Below is a small trained network, with its code and all its weights. Each question gives an input and a target symbol and asks what happens when units are switched off, that is, made to give their printed mean instead of their output.

import numpy as np


def w(rows, s, z=0):
    codes = np.array(rows[::2]) - 128.0
    scale = np.full(codes.shape[1], s)
    scale[-1] = z or s
    return codes * scale


def f(y):
    return y / 2 * (1 + np.tanh(0.7978845608 * (y + 0.044715 * y**3)))


def softmax(a):
    e = np.exp(a - a.max(-1, keepdims=True))
    return e / e.sum(-1, keepdims=True)


def log_softmax(a):
    a = a - a.max(-1, keepdims=True)
    return a - np.log(np.exp(a).sum(-1, keepdims=True))


def net(x, mask):
    ids = ['Ξβγεζτ'.index(c) for c in x.split()]
    T = len(ids)
    res = E[ids] + P[:T]
    r = res
    for j in range(2):
        rows = slice(4 * j, 4 * j + 4)
        q, k, v = (r @ M[0][rows].T for M in (Q, K, V))
        z = softmax(np.where(np.tri(T) > 0, q @ k.T / 4**0.5, -1e9)) @ v
        o = O[0][rows]
        res = res + np.where(mask[j], z, o[:, -1]) @ o[:, :-1]
    y = f(res @ A[0][:, :-1].T + A[0][:, -1])
    res = res + np.where(mask[2:18], y, B[0][:, -1]) @ B[0][:, :-1]
    return log_softmax(res[-1] @ U[:, :-1].T + U[:, -1])


Q, K, V, O, A, B = {}, {}, {}, {}, {}, {}
E = w([
[116,191,185,148,149,160,135,252,120,88,132,168],'Ξ',
[174,134,125,101,137,39,113,117,142,86,117,179],'β',
[137,152,146,132,117,31,146,110,133,66,58,190],'γ',
[178,143,83,199,182,117,78,136,207,145,70,167],'ε',
[158,152,137,157,93,142,119,98,92,23,110,126],'ζ',
[144,133,59,116,142,121,184,152,82,129,103,56],'τ',
],0.016)
P = w([
[89,56,132,182,51,37,168,128,162,126,254,108],'0',
[82,172,54,210,80,38,177,128,182,86,227,113],'1',
[85,91,81,144,75,135,191,98,145,95,209,144],'2',
[97,141,63,116,68,157,190,69,142,126,208,184],'3',
[170,133,130,122,87,143,197,97,142,124,164,118],'4',
[104,160,99,104,148,157,176,36,113,165,159,175],'5',
[126,97,129,140,164,112,146,73,73,167,170,155],'6',
[171,146,142,124,129,136,144,94,100,151,116,103],'7',
[165,76,68,132,126,172,106,139,80,134,95,144],'8',
[114,86,113,135,210,140,97,78,63,150,122,139],'9',
[145,113,162,118,220,120,103,76,93,135,104,75],'10',
[180,111,128,108,153,132,88,129,49,119,62,66],'11',
[135,85,79,118,173,152,32,128,15,120,83,91],'12',
[130,155,110,103,183,143,8,69,23,145,109,68],'13',
],0.0094)
Q[0] = w([
[177,230,175,74,139,156,199,67,176,182,122,64],'head 1',
[87,212,158,110,203,152,101,44,82,141,154,242],'head 1',
[2,80,148,81,71,149,90,92,170,211,147,98],'head 1',
[183,91,247,100,94,139,83,149,161,136,87,190],'head 1',
[110,119,130,92,161,151,127,92,117,129,126,139],'head 2',
[91,139,122,147,140,109,132,134,134,99,127,150],'head 2',
[175,147,112,156,143,88,76,97,131,104,90,160],'head 2',
[107,89,128,111,89,138,130,109,145,150,121,106],'head 2',
],0.032)
K[0] = w([
[103,114,27,73,101,210,168,128,123,117,123,253],'head 1',
[231,196,22,91,46,109,115,97,157,106,60,109],'head 1',
[141,156,144,141,37,71,167,147,218,157,217,158],'head 1',
[139,25,103,112,122,63,96,13,134,140,129,155],'head 1',
[177,117,103,122,98,126,132,148,112,128,86,131],'head 2',
[124,140,129,128,97,125,108,169,153,108,133,134],'head 2',
[116,152,161,105,164,151,98,168,88,132,97,146],'head 2',
[141,127,113,102,140,106,58,95,111,117,100,91],'head 2',
],0.031)
V[0] = w([
[202,140,85,78,162,151,127,108,80,90,231,99],'head 1',
[51,128,142,161,122,145,198,126,97,173,8,107],'head 1',
[110,142,168,85,125,86,150,147,111,64,116,176],'head 1',
[141,158,114,47,160,104,123,229,139,184,167,141],'head 1',
[63,120,188,163,140,156,133,137,132,116,61,138],'head 2',
[166,108,112,136,142,128,126,67,112,119,72,148],'head 2',
[87,99,88,148,123,107,166,124,134,125,126,70],'head 2',
[137,133,168,156,91,108,64,101,166,88,129,172],'head 2',
],0.015)
O[0] = w([
[74,2,139,127,136,101,153,171,123,95,98,97,222],'head 1',
[35,153,144,161,101,121,120,91,173,182,93,117,134],'head 1',
[60,133,79,115,247,168,66,72,154,101,180,129,2],'head 1',
[151,164,130,7,72,140,92,123,190,145,131,82,39],'head 1',
[137,190,183,128,162,152,163,69,115,120,126,77,115],'head 2',
[88,96,161,209,71,107,110,130,112,154,211,162,81],'head 2',
[112,93,95,142,107,97,122,152,168,156,51,211,94],'head 2',
[122,198,56,131,115,131,123,127,183,119,177,112,219],'head 2',
],0.008,0.0046)
A[0] = w([
[139,135,131,145,52,122,96,41,156,160,143,189,131],'neuron 1',
[100,125,99,164,77,110,146,70,137,110,147,170,139],'neuron 2',
[121,111,86,113,162,205,167,138,198,160,183,97,106],'neuron 3',
[113,119,100,128,108,151,199,22,118,107,86,153,84],'neuron 4',
[150,113,193,102,162,204,69,145,124,193,72,167,101],'neuron 5',
[95,77,159,145,56,125,59,41,229,89,136,144,84],'neuron 6',
[141,83,96,169,84,88,125,121,170,144,149,153,155],'neuron 7',
[64,141,186,151,108,145,86,232,135,168,173,201,133],'neuron 8',
[107,104,160,131,78,137,166,186,150,125,185,158,105],'neuron 9',
[95,155,176,102,47,149,98,175,169,166,142,161,73],'neuron 10',
[129,164,112,130,159,142,103,165,157,204,199,46,3],'neuron 11',
[153,133,124,75,87,135,139,86,187,153,93,121,98],'neuron 12',
[107,166,107,77,85,164,211,88,184,112,195,67,65],'neuron 13',
[53,179,138,118,128,156,136,117,148,131,213,141,91],'neuron 14',
[143,124,126,105,179,248,196,139,139,212,105,128,90],'neuron 15',
[106,96,179,84,157,186,132,143,141,155,154,68,104],'neuron 16',
],0.012,0.0065)
B[0] = w([
[167,170,168,99,80,123,123,151,145,123,104,100,178],'neuron 1',
[116,64,190,97,195,142,103,165,117,151,75,127,199],'neuron 2',
[168,106,157,119,75,84,161,94,94,90,139,127,145],'neuron 3',
[138,143,84,118,93,121,117,158,198,139,196,173,156],'neuron 4',
[122,201,129,174,163,125,149,144,186,187,133,130,154],'neuron 5',
[105,112,42,132,109,116,154,140,107,168,124,123,151],'neuron 6',
[82,145,195,95,103,173,126,85,72,141,172,115,249],'neuron 7',
[148,166,90,98,126,113,175,127,165,65,149,144,176],'neuron 8',
[131,202,87,195,141,121,116,84,171,166,123,97,175],'neuron 9',
[128,36,136,172,217,118,139,111,95,96,88,151,142],'neuron 10',
[112,131,135,159,107,142,178,159,167,90,120,164,133],'neuron 11',
[114,88,89,181,165,153,110,119,96,85,178,132,152],'neuron 12',
[95,168,159,187,143,127,166,156,144,150,89,146,140],'neuron 13',
[191,136,76,157,170,128,140,134,132,143,72,96,133],'neuron 14',
[104,83,161,77,108,104,50,137,107,155,132,137,162],'neuron 15',
[117,95,13,162,112,124,139,103,120,188,165,176,143],'neuron 16',
],0.011,0.015)
U = w([
[146,158,96,153,129,168,230,173,253,26,117,103,133],'Ξ',
[165,102,85,60,132,180,125,115,205,36,157,73,141],'β',
[172,148,83,112,218,187,85,163,201,137,60,38,139],'γ',
[183,191,209,109,109,221,127,184,199,96,117,88,141],'ε',
[109,114,178,175,202,229,157,182,160,65,141,123,5],'ζ',
[57,117,92,115,96,172,209,162,191,163,91,36,186],'τ',
],0.0028,0.0035)

Each question gives the input, a string of symbols that net reads in full, and the target symbol t.
The units are the heads (4 rows each of Q, K, V and O) and the neurons (one row each of A and B). Each row of codes is followed by its name. A weight is (code - 128) times the scale printed after its matrix; where a second scale follows, it is the last column's (O, A, B and U).
mask holds one flag per unit, heads first, then neurons. A switched-off unit (its flag False) gives its mean, the last column of its rows in O or B, instead of its output. The means were averaged over made-up inputs and are rounded, as every weight is.
A unit's drop is (log p(t) with every unit on - log p(t) with that unit switched off) / (log p(t) with every unit on - log p(t) with every unit switched off).
The circuit of an input: a set's keep is (log p(t) with only the set's units on - log p(t) with every unit switched off) / (log p(t) with every unit on - log p(t) with every unit switched off). Starting from the 12 units with the biggest drops (on a tie, the unit counted first), units are removed one at a time, each time the one whose removal leaves the highest keep (on an exact tie, the one counted first), for as long as the keep stays at least 0.8.
circuit, biggest first: the units of the circuit, biggest drop first
top k neurons: the k neurons with the biggest drops, biggest first
heads that matter: for each layer, one digit per head in row order, 1 if its drop is at least 0.15 and else 0, layers parted by /
drop of u: that unit's drop, to one decimal
input Ξ ε γ ε ζ τ β β ε Ξ τ ζ β Ξ, target γ: top 2 neurons -> [neuron 7; neuron 15]
input γ β β, target γ: circuit, biggest first -> [head 1; neuron 14]
input ε ε τ ζ ε β, target ζ: circuit, biggest first -> [head 1; head 2; neuron 2]
input β β ε β, target ε: circuit, biggest first -> [head 1; neuron 1; head 2; neuron 7]
input τ ε ζ β Ξ τ τ τ ε τ τ τ ε Ξ, target τ: circuit, biggest first -> [head 1; neuron 16]
input β τ τ β τ ε τ ε ε ζ, target ζ: circuit, biggest first -> [head 1; head 2]
input ε Ξ ε ε τ, target Ξ: circuit, biggest first -> [head 1; neuron 13; neuron 11; neuron 7]
input β β ζ ε ε β ε β ε β β Ξ, target Ξ: circuit, biggest first -> [head 2; neuron 8]
input τ ε β ε ε γ ε ε, target ε: circuit, biggest first -> [head 1; head 2; neuron 1]
input ε ε τ β, target τ: circuit, biggest first -> [head 1; neuron 6; head 2]
input γ ε ε Ξ ε ε β τ ε τ, target β: circuit, biggest first -> [head 1; neuron 3]
input ε β ζ γ, target ζ: circuit, biggest first -> [head 1; neuron 2]
input ε ε ε Ξ ε ε ε τ ε β Ξ γ, target γ: top 2 neurons -> [neuron 14; neuron 7]
input τ ε ε τ β τ ε, target τ: circuit, biggest first -> [head 1; neuron 6]
input ζ τ τ ζ ζ τ ε ε τ ε ε, target τ: heads that matter -> 11
input ε τ β Ξ ζ Ξ τ ε Ξ γ Ξ, target γ: circuit, biggest first -> [neuron 14; head 1]
input ε τ β ε ε τ ε ε ε ε ε τ ζ, target τ: heads that matter -> 11
input β τ τ ε ε ε ε τ τ ε τ ε Ξ, target Ξ: circuit, biggest first -> [neuron 8; head 2; neuron 7]
input τ ε ζ ε, target ζ: top 2 neurons -> [neuron 2; neuron 7]
input ε ε γ τ γ τ τ β ζ γ, target ζ: heads that matter -> 11
input τ ε β, target τ: top 3 neurons -> [neuron 6; neuron 7; neuron 9]
input ε γ ε ε ε Ξ τ, target Ξ: top neuron -> [neuron 11]
input Ξ τ ε Ξ γ γ, target γ: top 3 neurons -> [neuron 14; neuron 7; neuron 8]
input β β β, target β: drop of head 1 -> 1.4
input β τ ζ γ γ τ γ ε ε ε ε τ γ, target τ: drop of neuron 1 -> 0.0
input ε ζ Ξ β β β β Ξ, target β: drop of neuron 2 -> 0.1
input β ε β, target ε: drop of neuron 1 -> 0.3
